Here is a tiny trained network, its code and every weight. The questions are about switching its units off for an input and a class, where a switched-off unit gives its printed mean instead of its output.

import numpy as np


def w(rows, s, z=0):
    codes = np.array(rows[::2]) - 128.0
    scale = np.full(codes.shape[1], s)
    scale[-1] = z or s
    return codes * scale


def f(y):
    return y / 2 * (1 + np.tanh(0.7978845608 * (y + 0.044715 * y**3)))


def log_softmax(a):
    a = a - a.max(-1, keepdims=True)
    return a - np.log(np.exp(a).sum(-1, keepdims=True))


def net(x, mask):
    res = np.array(x, float).reshape(1, 8) / 4 @ E
    y = f(res @ A[0][:, :-1].T + A[0][:, -1])
    res = res + np.where(mask, y, B[0][:, -1]) @ B[0][:, :-1]
    return log_softmax(res[-1] @ U[:, :-1].T + U[:, -1])


A, B = {}, {}
E = w([
[130,160,29,43],'x0',
[128,128,127,127],'x1',
[254,78,85,131],'x2',
[64,44,134,101],'x3',
[129,129,128,129],'x4',
[106,130,38,197],'x5',
[127,126,130,127],'x6',
[130,129,130,129],'x7',
],0.0082)
A[0] = w([
[81,52,109,89,192],'N0',
[85,206,152,123,73],'N1',
[181,182,117,164,188],'N2',
[137,133,107,95,255],'N3',
[151,130,172,69,76],'N4',
[121,146,89,79,135],'N5',
[173,218,143,140,113],'N6',
[139,136,141,180,40],'N7',
[154,126,202,188,96],'N8',
[159,130,184,79,124],'N9',
[183,81,137,107,215],'N10',
[89,157,132,114,213],'N11',
[125,112,179,177,49],'N12',
[202,96,107,107,92],'N13',
[126,79,154,206,92],'N14',
[127,94,149,82,156],'N15',
[110,3,122,79,106],'N16',
[78,170,155,132,102],'N17',
[129,140,76,77,162],'N18',
[219,92,153,136,115],'N19',
[143,187,147,118,215],'N20',
[160,143,200,41,193],'N21',
[185,199,136,136,84],'N22',
[122,108,145,208,84],'N23',
[191,100,105,133,102],'N24',
[139,135,166,84,61],'N25',
[88,35,132,123,120],'N26',
[142,118,177,156,59],'N27',
[178,46,110,124,192],'N28',
[66,173,142,100,83],'N29',
[150,139,185,155,60],'N30',
[118,139,86,49,75],'N31',
[165,91,126,144,118],'N32',
[128,97,61,195,192],'N33',
[97,71,139,178,124],'N34',
[140,78,213,157,70],'N35',
],0.012,0.0075)
B[0] = w([
[201,113,103,210,216],'N0',
[101,31,71,76,168],'N1',
[134,103,127,167,233],'N2',
[153,156,211,151,253],'N3',
[64,199,1,112,148],'N4',
[198,170,174,69,180],'N5',
[191,10,60,148,192],'N6',
[145,131,59,34,122],'N7',
[196,159,135,85,185],'N8',
[47,216,66,190,174],'N9',
[89,124,172,134,236],'N10',
[127,77,216,122,216],'N11',
[151,130,119,76,145],'N12',
[71,70,132,86,189],'N13',
[190,197,129,21,172],'N14',
[122,130,92,212,169],'N15',
[162,75,96,152,194],'N16',
[121,47,136,74,166],'N17',
[161,164,189,91,209],'N18',
[73,94,155,103,207],'N19',
[167,57,144,226,222],'N20',
[68,174,102,205,244],'N21',
[134,61,90,124,174],'N22',
[143,184,125,42,158],'N23',
[73,114,150,68,181],'N24',
[78,141,48,83,130],'N25',
[187,93,78,167,181],'N26',
[139,175,91,62,136],'N27',
[80,111,163,126,236],'N28',
[121,66,122,84,171],'N29',
[148,162,73,74,140],'N30',
[218,195,124,18,169],'N31',
[95,119,145,87,156],'N32',
[11,200,140,163,239],'N33',
[177,159,120,110,171],'N34',
[157,156,113,75,184],'N35',
],0.0064,0.0071)
U = w([
[236,191,109,6,65],'0',
[149,126,175,156,254],'1',
[154,123,178,158,212],'2',
[150,133,172,158,212],'3',
[69,36,138,52,4],'4',
[236,48,7,172,18],'5',
[50,216,22,146,78],'6',
],0.012,0.0069)

Each question gives the input, the list of numbers given to net, and the class t.
The units are the neurons (one row each of A and B). Each row of codes is followed by its name. A weight is (code - 128) times the scale printed after its matrix; where a second scale follows, it is the last column's (A, B and U).
mask holds one flag per neuron, in row order. A switched-off neuron (its flag False) gives its mean, the last column of its row in B, instead of its output. The means were averaged over made-up inputs and are rounded, as every weight is.
A unit's drop is (log p(t) with every unit on - log p(t) with that unit switched off) / (log p(t) with every unit on - log p(t) with every unit switched off).
The circuit of an input: a set's keep is (log p(t) with only the set's units on - log p(t) with every unit switched off) / (log p(t) with every unit on - log p(t) with every unit switched off). Starting from the 12 units with the biggest drops (on a tie, the unit counted first), units are removed one at a time, each time the one whose removal leaves the highest keep (on an exact tie, the one counted first), for as long as the keep stays at least 0.8.
circuit, biggest first: the units of the circuit, biggest drop first
most important unit: the unit with the biggest drop
k most important neurons: the k neurons with the biggest drops, biggest first
drop of u: that unit's drop, to one decimal
input [-4,0,-8,4,-2,-2,2,5], class 4: 3 most important neurons	N17, N1, N29
input [4,3,-5,-7,4,1,4,-1], class 5: circuit, biggest first	N6, N1, N20
input [-1,-1,2,1,4,7,-5,-8], class 6: circuit, biggest first	N33
input [6,-6,2,-1,-5,5,1,8], class 0: 4 most important neurons	N31, N21, N5, N18
input [-4,-1,-7,5,0,-8,2,0], class 6: circuit, biggest first	N21, N9, N4
input [-1,1,6,3,4,-4,-4,3], class 4: circuit, biggest first	N19, N13
input [6,4,7,1,-4,6,0,6], class 4: circuit, biggest first	N13, N24, N28
input [7,8,-6,8,7,5,3,3], class 1: circuit, biggest first	N0, N11
input [5,-6,-4,7,1,3,2,4], class 5: 2 most important neurons	N0, N26
input [-5,-4,4,-8,7,-7,4,-7], class 5: circuit, biggest first	N6, N22
input [0,0,-8,1,-2,-6,2,-5], class 4: 3 most important neurons	N1, N17, N29
input [7,-7,8,3,-6,-6,2,8], class 4: 3 most important neurons	N13, N28, N19
input [-4,4,-5,7,4,7,-4,1], class 5: circuit, biggest first	N26, N0
input [5,-8,1,-6,7,5,-2,4], class 1: most important unit	N33
input [-6,-2,0,8,-7,-5,-4,5], class 5: circuit, biggest first	N26, N16, N0
input [-8,-8,-3,7,8,8,-1,4], class 0: circuit, biggest first	N14, N23, N34
input [-5,-3,-1,-2,-3,6,3,-6], class 6: circuit, biggest first	N33, N3
input [7,4,-2,7,8,8,-5,-1], class 2: 3 most important neurons	N33, N0, N18
input [-3,7,2,-8,-5,-1,-3,4], class 5: 2 most important neurons	N6, N22
input [8,-3,7,2,2,6,-5,-1], class 0: 3 most important neurons	N31, N5, N18
input [8,-7,-2,2,1,-5,2,-1], class 0: most important unit	N31
input [6,-6,7,-3,-5,4,-7,-1], class 3: 2 most important neurons	N33, N3
input [2,-5,1,-7,-5,-1,-3,-3], class 5: 3 most important neurons	N6, N22, N33
input [-2,7,3,6,7,8,4,-2], class 6: 2 most important neurons	N33, N20
input [6,-3,-2,5,-7,-4,2,0], class 2: drop of N2	-0.1
input [8,1,5,5,7,5,5,-3], class 0: drop of N31	0.4
input [-7,-4,-8,0,7,-6,7,3], class 4: drop of N29	0.3
